Below are the code and all the weights of a small trained network. Each question names an input and a class and asks about switching units off, where a switched-off unit gives its printed mean instead of its output.

import numpy as np


def w(rows, s, z=0):
    codes = np.array(rows[::2]) - 128.0
    scale = np.full(codes.shape[1], s)
    scale[-1] = z or s
    return codes * scale


def norm(h):
    return h / np.sqrt((h * h).mean(-1, keepdims=True) + 1e-5)


def f(y):
    return np.maximum(y, 0)


def log_softmax(a):
    a = a - a.max(-1, keepdims=True)
    return a - np.log(np.exp(a).sum(-1, keepdims=True))


def net(x, mask):
    res = np.array(x, float).reshape(1, 6) / 4 @ E
    u = 0
    for l in range(3):
        y = f(norm(res) @ A[l][:, :-1].T + A[l][:, -1])
        res = res + np.where(mask[u : u + 10], y, B[l][:, -1]) @ B[l][:, :-1]
        u += 10
    return log_softmax(norm(res)[-1] @ U[:, :-1].T + U[:, -1])


A, B = {}, {}
E = w([
[127,128,128,128,131],'x0',
[194,237,193,66,129],'x1',
[130,126,125,128,128],'x2',
[126,128,128,128,126],'x3',
[188,94,73,214,252],'x4',
[175,116,174,215,68],'x5',
],0.0038)
A[0] = w([
[97,133,63,42,191,182],'L0N1',
[125,61,65,192,224,72],'L0N2',
[196,186,111,144,44,163],'L0N3',
[182,223,76,184,203,59],'L0N4',
[177,174,36,81,205,2],'L0N5',
[150,50,231,179,77,88],'L0N6',
[169,217,105,193,209,74],'L0N7',
[206,114,205,254,40,148],'L0N8',
[49,85,40,64,112,7],'L0N9',
[8,8,110,89,59,85],'L0N10',
],0.0042,0.0051)
B[0] = w([
[143,113,128,50,91,237],'L0N1',
[149,109,49,112,92,189],'L0N2',
[103,126,154,78,167,209],'L0N3',
[120,91,246,116,165,168],'L0N4',
[151,74,204,110,230,140],'L0N5',
[70,120,59,98,135,173],'L0N6',
[135,69,148,138,197,173],'L0N7',
[117,189,119,208,109,254],'L0N8',
[52,1,183,182,151,149],'L0N9',
[97,73,197,133,201,208],'L0N10',
],0.0067,0.0039)
A[1] = w([
[10,126,123,113,46,55],'L1N1',
[92,165,193,171,137,89],'L1N2',
[163,82,3,83,119,3],'L1N3',
[126,27,102,40,135,91],'L1N4',
[7,37,113,162,81,76],'L1N5',
[138,67,126,37,156,139],'L1N6',
[87,142,138,167,199,139],'L1N7',
[146,196,139,79,32,110],'L1N8',
[106,24,118,208,119,35],'L1N9',
[217,128,98,149,203,42],'L1N10',
],0.006,0.0043)
B[1] = w([
[233,151,203,183,190,197],'L1N1',
[149,132,164,189,106,178],'L1N2',
[62,114,138,254,171,156],'L1N3',
[64,139,116,192,183,238],'L1N4',
[230,152,186,78,177,247],'L1N5',
[61,102,87,109,175,254],'L1N6',
[155,145,124,115,73,194],'L1N7',
[36,120,65,126,106,200],'L1N8',
[136,190,64,109,58,192],'L1N9',
[84,123,166,97,67,169],'L1N10',
],0.0077,0.0038)
A[2] = w([
[124,116,150,2,154,103],'L2N1',
[213,126,181,135,116,59],'L2N2',
[137,29,171,52,123,54],'L2N3',
[168,170,100,202,67,44],'L2N4',
[118,98,63,56,216,39],'L2N5',
[32,118,82,29,148,77],'L2N6',
[212,98,210,153,115,56],'L2N7',
[140,53,151,65,159,2],'L2N8',
[126,136,167,201,109,47],'L2N9',
[58,209,112,59,49,106],'L2N10',
],0.008,0.005)
B[2] = w([
[214,66,108,24,160,231],'L2N1',
[174,178,246,234,106,184],'L2N2',
[156,176,182,104,242,168],'L2N3',
[171,39,96,64,88,196],'L2N4',
[73,177,219,185,118,224],'L2N5',
[225,139,84,113,55,252],'L2N6',
[254,205,168,175,35,203],'L2N7',
[206,7,105,7,87,161],'L2N8',
[77,147,163,50,230,174],'L2N9',
[21,158,116,210,140,215],'L2N10',
],0.0074,0.0047)
U = w([
[178,55,197,22,213,156],'0',
[211,201,227,210,30,254],'1',
[64,212,61,9,39,20],'2',
[34,232,184,190,30,145],'3',
[40,38,49,211,214,19],'4',
[210,41,39,190,36,76],'5',
],0.012,0.004)

Each question gives the input, the list of numbers given to net, and the class t.
The units are the neurons (one row each of A and B). Each row of codes is followed by its name. A weight is (code - 128) times the scale printed after its matrix; where a second scale follows, it is the last column's (A, B and U).
mask holds one flag per neuron, layer by layer. A switched-off neuron (its flag False) gives its mean, the last column of its row in B, instead of its output. The means were averaged over made-up inputs and are rounded, as every weight is.
A unit's drop is (log p(t) with every unit on - log p(t) with that unit switched off) / (log p(t) with every unit on - log p(t) with every unit switched off).
The circuit of an input: a set's keep is (log p(t) with only the set's units on - log p(t) with every unit switched off) / (log p(t) with every unit on - log p(t) with every unit switched off). Starting from the 12 units with the biggest drops (on a tie, the unit counted first), units are removed one at a time, each time the one whose removal leaves the highest keep (on an exact tie, the one counted first), for as long as the keep stays at least 0.8.
units of the circuit, in order: the units of the circuit, biggest drop first
top k neurons: the k neurons with the biggest drops, biggest first
k most important neurons of layer l: the k neurons of layer l with the biggest drops, biggest first
input [-7,-7,-2,-6,-6,-2], class 0: top neuron	(L0N10)
input [0,0,-3,-6,5,-1], class 4: 2 most important neurons of layer 1	(L1N4; L1N5)
input [0,2,-1,8,-3,-1], class 2: top 3 neurons	(L0N8; L2N6; L2N1)
input [6,1,3,-3,-3,7], class 3: top 4 neurons	(L0N8; L1N8; L0N10; L1N5)
input [-2,7,4,-5,-7,4], class 3: units of the circuit, in order	(L1N8; L2N10)
input [-3,0,-1,5,5,-5], class 4: units of the circuit, in order	(L0N2; L1N5)
input [3,-7,5,3,8,1], class 5: 2 most important neurons of layer 1	(L1N9; L1N6)
input [7,0,4,5,7,-6], class 4: top 4 neurons	(L0N2; L1N4; L1N3; L1N5)
input [1,-2,7,7,-5,0], class 0: top 3 neurons	(L0N8; L0N10; L1N6)
input [6,0,-2,-8,-8,-8], class 0: 2 most important neurons of layer 1	(L1N1; L1N9)
input [7,8,7,2,0,6], class 3: top 4 neurons	(L1N8; L1N5; L1N1; L0N10)
input [-7,-2,4,-5,6,1], class 5: 2 most important neurons of layer 1	(L1N9; L1N6)
input [-6,1,0,0,-2,8], class 3: 3 most important neurons of layer 0	(L0N8; L0N10; L0N9)
input [-2,-1,-3,-4,2,0], class 4: top 2 neurons	(L0N2; L1N3)
input [-5,2,8,-6,-8,-1], class 2: top 3 neurons	(L0N8; L1N8; L2N1)
input [3,8,3,3,0,-4], class 2: 2 most important neurons of layer 2	(L2N10; L2N6)
input [0,1,-5,-1,-1,2], class 3: 3 most important neurons of layer 2	(L2N1; L2N6; L2N7)
input [0,-1,-2,2,7,-5], class 4: top 2 neurons	(L0N2; L1N3)
input [-1,0,6,1,7,-2], class 4: top 2 neurons	(L0N2; L1N5)
input [-4,-8,-6,-8,7,1], class 5: top 4 neurons	(L1N9; L1N6; L0N3; L2N10)
input [-7,-2,5,-8,-4,-1], class 0: 2 most important neurons of layer 0	(L0N8; L0N10)
input [7,-1,-4,8,5,8], class 5: most important neuron of layer 1	(L1N5)
